Here is a tiny trained network, its code and every weight. The questions are about switching its units off for an input and a target symbol, where a switched-off unit gives its printed mean instead of its output.

import numpy as np


def w(rows, s, z=0):
    codes = np.array(rows[::2]) - 128.0
    scale = np.full(codes.shape[1], s)
    scale[-1] = z or s
    return codes * scale


def softmax(a):
    e = np.exp(a - a.max(-1, keepdims=True))
    return e / e.sum(-1, keepdims=True)


def log_softmax(a):
    a = a - a.max(-1, keepdims=True)
    return a - np.log(np.exp(a).sum(-1, keepdims=True))


def net(x, mask):
    ids = ['αεζθπστφψ'.index(c) for c in x.split()]
    T = len(ids)
    res = E[ids] + P[:T]
    u = 0
    for l in range(3):
        r = res
        for j in range(2):
            rows = slice(2 * j, 2 * j + 2)
            q, k, v = (r @ M[l][rows].T for M in (Q, K, V))
            z = softmax(np.where(np.tri(T) > 0, q @ k.T / 2**0.5, -1e9)) @ v
            o = O[l][rows]
            res = res + np.where(mask[u + j], z, o[:, -1]) @ o[:, :-1]
        u += 2
    return log_softmax(res[-1] @ U[:, :-1].T + U[:, -1])


Q, K, V, O = {}, {}, {}, {}
E = w([
[42,108,155,109,165,232,147,145,196,75],'α',
[181,47,76,198,159,93,30,84,129,138],'ε',
[180,109,136,60,58,179,96,148,165,141],'ζ',
[170,160,169,203,120,192,189,70,48,144],'θ',
[129,52,210,111,60,108,130,67,203,202],'π',
[173,104,114,124,117,37,186,186,104,69],'σ',
[51,186,113,148,98,18,125,135,193,195],'τ',
[89,175,238,132,47,117,2,166,47,144],'φ',
[91,194,126,39,116,95,168,21,155,54],'ψ',
],0.0089)
P = w([
[146,148,27,70,63,183,106,140,69,181],'0',
[77,37,111,149,70,136,86,100,110,84],'1',
[221,168,217,184,170,85,81,84,174,72],'2',
[63,183,7,31,18,230,31,132,41,245],'3',
[35,41,93,95,96,64,125,124,90,30],'4',
[253,199,241,208,248,96,150,147,207,57],'5',
[28,223,38,22,45,205,98,112,34,237],'6',
[43,35,72,66,163,7,186,127,71,31],'7',
],0.0051)
Q[0] = w([
[167,12,204,208,253,38,145,167,195,60],'0.h0',
[129,25,154,218,213,108,98,152,145,75],'0.h0',
[64,69,185,173,188,99,215,205,211,91],'0.h1',
[201,180,245,195,177,49,59,81,165,48],'0.h1',
],0.0054)
K[0] = w([
[36,68,71,79,13,232,134,86,60,217],'0.h0',
[46,198,127,35,41,176,175,77,105,209],'0.h0',
[27,8,57,97,79,192,164,203,107,183],'0.h1',
[100,86,226,182,2,151,6,222,36,216],'0.h1',
],0.0052)
V[0] = w([
[20,231,131,81,119,183,119,89,108,231],'0.h0',
[138,112,136,162,122,228,2,9,106,142],'0.h0',
[201,206,37,64,174,70,228,46,229,62],'0.h1',
[57,221,104,76,161,86,117,75,113,162],'0.h1',
],0.0046)
O[0] = w([
[76,48,182,197,231,72,63,135,113,180,18],'0.h0',
[62,68,254,163,79,71,225,173,84,47,251],'0.h0',
[137,70,16,190,43,157,185,75,81,123,184],'0.h1',
[71,94,63,164,167,107,114,126,28,198,232],'0.h1',
],0.0051,0.0002)
Q[1] = w([
[91,90,25,149,102,233,100,219,101,245],'1.h0',
[83,19,206,179,225,72,151,86,231,23],'1.h0',
[245,152,205,212,208,146,101,44,191,75],'1.h1',
[193,58,235,212,223,4,184,155,220,2],'1.h1',
],0.0048)
K[1] = w([
[218,102,175,185,184,224,66,217,174,236],'1.h0',
[130,106,71,40,43,27,154,91,34,148],'1.h0',
[38,212,67,47,56,79,98,109,67,136],'1.h1',
[46,51,74,52,60,96,156,130,1,61],'1.h1',
],0.0055)
V[1] = w([
[90,185,90,197,186,115,194,59,185,102],'1.h0',
[1,101,89,93,197,144,190,103,215,37],'1.h0',
[189,15,39,181,193,21,102,222,47,54],'1.h1',
[237,32,140,142,93,126,184,157,175,154],'1.h1',
],0.005)
O[1] = w([
[138,196,182,214,197,60,69,126,132,92,48],'1.h0',
[233,191,117,163,155,97,94,73,224,64,94],'1.h0',
[255,44,118,158,66,144,132,227,136,80,255],'1.h1',
[173,132,171,139,33,58,199,192,178,209,144],'1.h1',
],0.0064,0.0011)
Q[2] = w([
[124,47,234,164,193,36,160,127,234,94],'2.h0',
[90,169,109,26,12,91,141,70,98,177],'2.h0',
[193,93,158,255,226,127,104,105,169,131],'2.h1',
[223,108,171,206,213,50,146,85,169,11],'2.h1',
],0.0049)
K[2] = w([
[40,133,22,87,91,54,119,213,39,54],'2.h0',
[197,255,201,180,234,59,71,136,204,32],'2.h0',
[33,40,30,67,58,80,141,60,122,173],'2.h1',
[44,59,62,24,17,34,146,12,141,111],'2.h1',
],0.0045)
V[2] = w([
[140,106,149,178,89,61,28,212,127,247],'2.h0',
[98,13,149,123,116,49,66,63,242,226],'2.h0',
[176,167,162,235,210,156,202,149,76,195],'2.h1',
[101,173,162,253,101,43,179,171,70,177],'2.h1',
],0.0047)
O[2] = w([
[92,32,79,86,178,56,92,230,214,134,133],'2.h0',
[148,134,14,255,188,44,205,200,242,172,109],'2.h0',
[212,134,203,68,177,101,65,234,63,199,3],'2.h1',
[121,160,77,143,247,123,117,239,76,199,121],'2.h1',
],0.0048,0.0021)
U = w([
[10,90,99,60,199,208,126,166,131,74,38],'α',
[129,77,27,179,209,105,22,107,122,171,153],'ε',
[233,134,50,42,101,181,85,158,165,131,162],'ζ',
[90,117,114,242,127,164,197,41,2,148,84],'θ',
[102,68,208,110,70,73,199,46,189,217,15],'π',
[241,84,205,215,57,115,204,221,173,29,108],'σ',
[80,219,104,203,154,29,189,169,223,228,178],'τ',
[133,190,242,63,186,73,59,179,66,166,252],'φ',
[171,251,137,153,149,98,62,38,222,34,159],'ψ',
],0.005,0.0024)

Each question gives the input, a string of symbols that net reads in full, and the target symbol t.
The units are the heads (2 rows each of Q, K, V and O). Each row of codes is followed by its name. A weight is (code - 128) times the scale printed after its matrix; where a second scale follows, it is the last column's (O and U).
mask holds one flag per head, layer by layer. A switched-off head (its flag False) gives its mean, the last column of its rows in O, instead of its output. The means were averaged over made-up inputs and are rounded, as every weight is.
A unit's drop is (log p(t) with every unit on - log p(t) with that unit switched off) / (log p(t) with every unit on - log p(t) with every unit switched off).
The circuit of an input: a set's keep is (log p(t) with only the set's units on - log p(t) with every unit switched off) / (log p(t) with every unit on - log p(t) with every unit switched off). Starting from all 6 units, units are removed one at a time, each time the one whose removal leaves the highest keep (on an exact tie, the one counted first), for as long as the keep stays at least 0.8.
circuit, biggest first: the units of the circuit, biggest drop first
most important unit: the unit with the biggest drop
which heads matter: for each layer, one digit per head in row order, 1 if its drop is at least 0.15 and else 0, layers parted by /
drop when u is switched off: that unit's drop, to one decimal
input θ ε σ ψ σ ψ φ, target θ: circuit, biggest first	(0.h1 2.h0)
input θ ψ α, target ψ: which heads matter	00 / 11 / 00
input σ π ψ ε ψ σ, target ψ: which heads matter	00 / 11 / 00
input π ψ ψ σ, target θ: circuit, biggest first	(0.h1 2.h0 1.h1)
input θ α σ θ ψ α α, target ψ: circuit, biggest first	(1.h0 0.h0)
input ζ σ α α π σ α, target ζ: which heads matter	10 / 00 / 00
input σ θ σ σ θ π ψ, target τ: which heads matter	00 / 01 / 10
input σ σ ψ ψ π σ π, target ζ: circuit, biggest first	(0.h0 1.h1)
input τ θ π π, target τ: most important unit	2.h0
input ε ψ ε σ, target σ: circuit, biggest first	(1.h1 0.h0)
input ε φ φ ψ φ π, target ψ: circuit, biggest first	(0.h1 1.h1 2.h1)
input φ θ σ ψ ζ ε, target ψ: circuit, biggest first	(2.h1 0.h1 1.h1)
input σ ζ π σ σ π θ ψ, target ψ: which heads matter	00 / 10 / 00
input ζ ψ θ, target ψ: circuit, biggest first	(1.h0 1.h1 2.h1)
input θ σ σ θ α θ α, target φ: most important unit	2.h1
input σ σ τ α θ π α, target τ: circuit, biggest first	(1.h1 2.h0)
input τ τ α ψ σ ε ψ, target σ: which heads matter	10 / 01 / 00
input α θ θ θ, target φ: circuit, biggest first	(2.h1 2.h0)
input φ θ τ ψ π σ π, target ζ: which heads matter	10 / 00 / 00
input ζ θ ε θ, target σ: circuit, biggest first	(0.h0 1.h1)
input ψ ψ ψ σ, target θ: circuit, biggest first	(0.h1 2.h0)
input ψ σ φ ζ α ψ φ, target θ: circuit, biggest first	(0.h1 2.h0 1.h0)
input σ σ σ α φ ψ ε, target θ: most important unit	0.h1
input ψ π φ φ, target α: circuit, biggest first	(1.h0 0.h1 1.h1)
input σ α φ σ ψ, target ψ: circuit, biggest first	(1.h0 2.h1)
input τ ψ ζ ψ ε φ, target ψ: which heads matter	00 / 11 / 01
input π σ π ψ, target τ: most important unit	2.h0
input σ σ ψ π ψ θ σ, target φ: drop when 1.h0 is switched off	0.3
input ψ π π, target ψ: drop when 2.h1 is switched off	0.1
input θ σ ψ π, target θ: drop when 1.h1 is switched off	0.1
